Below is a small trained network, with its code and all its weights. Each question gives an input and a target symbol and asks what happens when units are switched off, that is, made to give their printed mean instead of their output.

import numpy as np


def w(rows, s, z=0):
    codes = np.array(rows[::2]) - 128.0
    scale = np.full(codes.shape[1], s)
    scale[-1] = z or s
    return codes * scale


def f(y):
    return y / 2 * (1 + np.tanh(0.7978845608 * (y + 0.044715 * y**3)))


def softmax(a):
    e = np.exp(a - a.max(-1, keepdims=True))
    return e / e.sum(-1, keepdims=True)


def log_softmax(a):
    a = a - a.max(-1, keepdims=True)
    return a - np.log(np.exp(a).sum(-1, keepdims=True))


def net(x, mask):
    ids = ['βγζθλμξπστφψ'.index(c) for c in x.split()]
    T = len(ids)
    res = E[ids] + P[:T]
    u = 0
    for l in range(3):
        r = res
        for j in range(2):
            rows = slice(4 * j, 4 * j + 4)
            q, k, v = (r @ M[l][rows].T for M in (Q, K, V))
            z = softmax(np.where(np.tri(T) > 0, q @ k.T / 4**0.5, -1e9)) @ v
            o = O[l][rows]
            res = res + np.where(mask[u + j], z, o[:, -1]) @ o[:, :-1]
        u += 2
        y = f(res @ A[l][:, :-1].T + A[l][:, -1])
        res = res + np.where(mask[u : u + 4], y, B[l][:, -1]) @ B[l][:, :-1]
        u += 4
    return log_softmax(res[-1] @ U[:, :-1].T + U[:, -1])


Q, K, V, O, A, B = {}, {}, {}, {}, {}, {}
E = w([
[135,68,224,123,200],'β',
[22,178,136,215,180],'γ',
[161,97,81,82,185],'ζ',
[175,98,244,199,146],'θ',
[197,86,180,203,63],'λ',
[75,55,242,151,55],'μ',
[167,118,145,141,5],'ξ',
[168,170,172,51,93],'π',
[175,118,159,117,116],'σ',
[151,106,80,158,46],'τ',
[141,108,81,81,79],'φ',
[122,65,61,35,50],'ψ',
],0.018)
P = w([
[207,2,173,116,209],'0',
[64,133,164,76,107],'1',
[70,144,182,84,103],'2',
[69,156,187,78,100],'3',
[71,167,187,82,99],'4',
[67,168,180,81,100],'5',
[63,177,186,80,88],'6',
[62,194,189,75,87],'7',
[57,193,189,78,84],'8',
[56,191,183,77,82],'9',
[57,213,192,76,80],'10',
[57,220,188,77,80],'11',
[56,225,186,81,75],'12',
],0.0063)
Q[0] = w([
[132,189,203,26,71],'0.h1',
[26,36,108,67,132],'0.h1',
[193,148,39,82,122],'0.h1',
[2,142,160,180,61],'0.h1',
[247,201,159,90,67],'0.h2',
[115,189,16,88,77],'0.h2',
[94,147,54,86,106],'0.h2',
[126,130,71,148,186],'0.h2',
],0.0099)
K[0] = w([
[102,254,92,116,183],'0.h1',
[70,87,140,85,88],'0.h1',
[173,94,67,67,84],'0.h1',
[54,151,123,185,108],'0.h1',
[105,219,114,109,104],'0.h2',
[58,167,123,150,161],'0.h2',
[81,136,72,146,132],'0.h2',
[96,105,157,124,156],'0.h2',
],0.013)
V[0] = w([
[28,241,81,151,130],'0.h1',
[255,140,67,17,144],'0.h1',
[35,170,164,107,164],'0.h1',
[183,54,237,65,119],'0.h1',
[125,190,103,68,153],'0.h2',
[63,247,75,77,207],'0.h2',
[164,35,209,99,88],'0.h2',
[44,125,219,157,103],'0.h2',
],0.0061)
O[0] = w([
[103,109,94,85,122,108],'0.h1',
[185,145,106,135,118,19],'0.h1',
[129,60,96,111,174,188],'0.h1',
[51,173,205,112,123,228],'0.h1',
[79,164,144,116,131,101],'0.h2',
[148,112,126,152,107,26],'0.h2',
[73,254,127,125,69,255],'0.h2',
[115,31,160,127,142,191],'0.h2',
],0.0086,0.0069)
A[0] = w([
[125,170,173,100,204,146],'0.n1',
[119,65,102,143,250,75],'0.n2',
[93,128,165,97,66,145],'0.n3',
[86,189,66,117,181,254],'0.n4',
],0.012,0.0085)
B[0] = w([
[187,52,132,138,135,172],'0.n1',
[84,173,88,163,130,135],'0.n2',
[159,153,131,139,162,250],'0.n3',
[184,4,97,166,63,161],'0.n4',
],0.011,0.02)
Q[1] = w([
[145,85,158,103,36],'1.h1',
[88,131,126,163,107],'1.h1',
[92,38,186,123,184],'1.h1',
[206,124,200,99,24],'1.h1',
[217,213,98,139,219],'1.h2',
[107,32,140,117,67],'1.h2',
[59,255,30,68,227],'1.h2',
[94,36,182,117,173],'1.h2',
],0.0099)
K[1] = w([
[51,69,161,203,63],'1.h1',
[143,139,134,145,163],'1.h1',
[47,140,85,96,175],'1.h1',
[33,96,127,189,25],'1.h1',
[197,167,78,112,199],'1.h2',
[147,74,117,109,101],'1.h2',
[99,122,65,144,247],'1.h2',
[107,105,193,177,117],'1.h2',
],0.012)
V[1] = w([
[197,119,140,118,74],'1.h1',
[38,156,38,104,161],'1.h1',
[166,133,95,207,204],'1.h1',
[97,92,141,210,84],'1.h1',
[103,137,62,156,213],'1.h2',
[148,156,153,68,192],'1.h2',
[149,50,244,108,67],'1.h2',
[123,137,73,134,254],'1.h2',
],0.0073)
O[1] = w([
[89,135,105,117,159,111],'1.h1',
[145,75,99,160,66,65],'1.h1',
[151,167,171,141,140,96],'1.h1',
[34,126,150,147,146,180],'1.h1',
[176,2,166,162,94,65],'1.h2',
[128,32,137,104,114,117],'1.h2',
[139,173,73,142,184,249],'1.h2',
[174,88,216,56,113,62],'1.h2',
],0.0071,0.017)
A[1] = w([
[168,177,110,3,69,90],'1.n1',
[238,106,158,90,86,213],'1.n2',
[97,66,69,139,82,192],'1.n3',
[75,163,72,157,145,2],'1.n4',
],0.011,0.0059)
B[1] = w([
[44,91,157,9,207,173],'1.n1',
[85,168,80,167,156,135],'1.n2',
[140,171,174,94,164,208],'1.n3',
[123,148,141,88,63,254],'1.n4',
],0.011,0.0081)
Q[2] = w([
[179,116,189,134,105],'2.h1',
[187,69,209,123,93],'2.h1',
[10,150,66,227,167],'2.h1',
[130,146,138,136,172],'2.h1',
[90,64,112,135,157],'2.h2',
[199,148,170,153,128],'2.h2',
[212,171,180,95,155],'2.h2',
[194,108,180,50,112],'2.h2',
],0.012)
K[2] = w([
[71,180,173,29,113],'2.h1',
[2,251,114,28,133],'2.h1',
[254,21,190,155,167],'2.h1',
[86,102,168,172,127],'2.h1',
[177,176,52,126,222],'2.h2',
[111,71,132,180,69],'2.h2',
[59,12,204,88,89],'2.h2',
[159,86,167,50,73],'2.h2',
],0.0091)
V[2] = w([
[181,106,176,111,103],'2.h1',
[86,111,109,144,138],'2.h1',
[144,128,133,103,123],'2.h1',
[131,68,132,198,118],'2.h1',
[148,119,54,198,162],'2.h2',
[145,70,127,59,112],'2.h2',
[167,186,128,107,254],'2.h2',
[139,148,182,139,106],'2.h2',
],0.0082)
O[2] = w([
[126,255,112,209,191,98],'2.h1',
[123,73,191,82,79,131],'2.h1',
[72,147,63,150,168,123],'2.h1',
[211,43,204,130,36,100],'2.h1',
[99,45,172,70,14,80],'2.h2',
[53,141,82,182,227,73],'2.h2',
[140,54,76,188,156,251],'2.h2',
[203,218,138,146,44,144],'2.h2',
],0.0043,0.025)
A[2] = w([
[55,228,173,129,103,2],'2.n1',
[74,89,162,28,170,39],'2.n2',
[114,124,254,222,230,44],'2.n3',
[208,208,82,76,229,35],'2.n4',
],0.0081,0.0091)
B[2] = w([
[125,13,169,152,37,233],'2.n1',
[121,55,133,254,45,171],'2.n2',
[50,125,20,151,102,255],'2.n3',
[213,89,185,93,94,254],'2.n4',
],0.0086,0.0095)
U = w([
[122,197,129,218,174,90],'β',
[162,112,190,251,107,89],'γ',
[97,37,127,114,92,9],'ζ',
[183,92,89,179,99,153],'θ',
[134,150,80,164,61,35],'λ',
[67,158,87,38,152,91],'μ',
[128,207,193,144,184,212],'ξ',
[98,84,119,185,170,3],'π',
[122,111,138,169,121,143],'σ',
[103,101,230,116,207,237],'τ',
[46,142,212,154,173,210],'φ',
[112,129,187,98,115,139],'ψ',
],0.014,0.0065)

Each question gives the input, a string of symbols that net reads in full, and the target symbol t.
The units are the heads (4 rows each of Q, K, V and O) and the neurons (one row each of A and B). Each row of codes is followed by its name. A weight is (code - 128) times the scale printed after its matrix; where a second scale follows, it is the last column's (O, A, B and U).
mask holds one flag per unit, layer by layer, with each layer's heads first. A switched-off unit (its flag False) gives its mean, the last column of its rows in O or B, instead of its output. The means were averaged over made-up inputs and are rounded, as every weight is.
A unit's drop is (log p(t) with every unit on - log p(t) with that unit switched off) / (log p(t) with every unit on - log p(t) with every unit switched off).
The circuit of an input: a set's keep is (log p(t) with only the set's units on - log p(t) with every unit switched off) / (log p(t) with every unit on - log p(t) with every unit switched off). Starting from the 12 units with the biggest drops (on a tie, the unit counted first), units are removed one at a time, each time the one whose removal leaves the highest keep (on an exact tie, the one counted first), for as long as the keep stays at least 0.8.
units of the circuit, in order: the units of the circuit, biggest drop first
unit that matters most: the unit with the biggest drop
top k neurons: the k neurons with the biggest drops, biggest first
top k neurons in layer l: the k neurons of layer l with the biggest drops, biggest first
heads that matter: for each layer, one digit per head in row order, 1 if its drop is at least 0.15 and else 0, layers parted by /
input μ φ ζ π γ μ θ π π π β, target μ: units of the circuit, in order : [0.h1 1.h2]
input ζ μ ζ γ σ, target ζ: heads that matter : 10 / 10 / 01
input π π μ μ μ φ μ ζ γ ζ σ, target π: top 3 neurons : [0.n4 0.n3 1.n1]
input γ μ μ φ θ ψ, target γ: heads that matter : 11 / 11 / 10
input ζ μ μ π φ φ φ β β φ σ, target ξ: unit that matters most : 2.n1
input μ γ ζ μ θ, target μ: units of the circuit, in order : [0.h1 1.n4 1.h2]
input π γ μ σ π θ τ, target π: heads that matter : 11 / 11 / 01
input β μ μ μ ζ π ζ μ γ ζ τ, target β: top 3 neurons in layer 2 : [2.n1 2.n4 2.n3]
input π π μ γ ζ θ μ φ ζ ζ μ ζ μ, target π: heads that matter : 10 / 11 / 01
input φ γ μ π μ φ ζ φ, target φ: top 3 neurons : [0.n4 0.n3 1.n3]
input λ μ γ μ μ ζ μ μ μ, target λ: heads that matter : 11 / 11 / 01
input γ π μ β, target γ: heads that matter : 01 / 11 / 10
input γ ζ μ μ θ μ μ, target γ: units of the circuit, in order : [1.h1 0.n2 0.h2]
input μ ζ γ ζ μ μ π π τ, target μ: top 2 neurons : [0.n4 1.n3]
input γ τ ξ ψ μ μ π, target γ: top 2 neurons : [0.n2 1.n2]
input ζ π γ π φ, target ζ: heads that matter : 11 / 10 / 01
input μ φ μ ζ β ζ, target θ: units of the circuit, in order : [0.n4]
input γ ζ β μ ξ μ μ ξ ζ, target γ: top 2 neurons : [0.n2 1.n4]
input μ β μ ζ γ τ μ, target μ: top 2 neurons : [0.n1 0.n3]
input ζ ζ ζ φ μ μ γ μ ζ ζ, target ζ: top 3 neurons : [0.n4 1.n2 0.n3]
input ζ τ ψ, target ζ: heads that matter : 10 / 00 / 00
input β β φ γ μ, target β: unit that matters most : 0.h1
input ζ μ μ μ σ φ θ ξ γ θ, target ζ: heads that matter : 11 / 00 / 01
input ζ λ μ ζ β τ ζ μ τ γ μ μ φ, target ζ: top 4 neurons : [0.n4 1.n2 1.n4 0.n3]
input γ π π φ φ ξ ξ, target γ: top 2 neurons : [0.n2 2.n3]
input π μ μ μ β ζ γ μ μ ζ, target π: heads that matter : 11 / 10 / 01
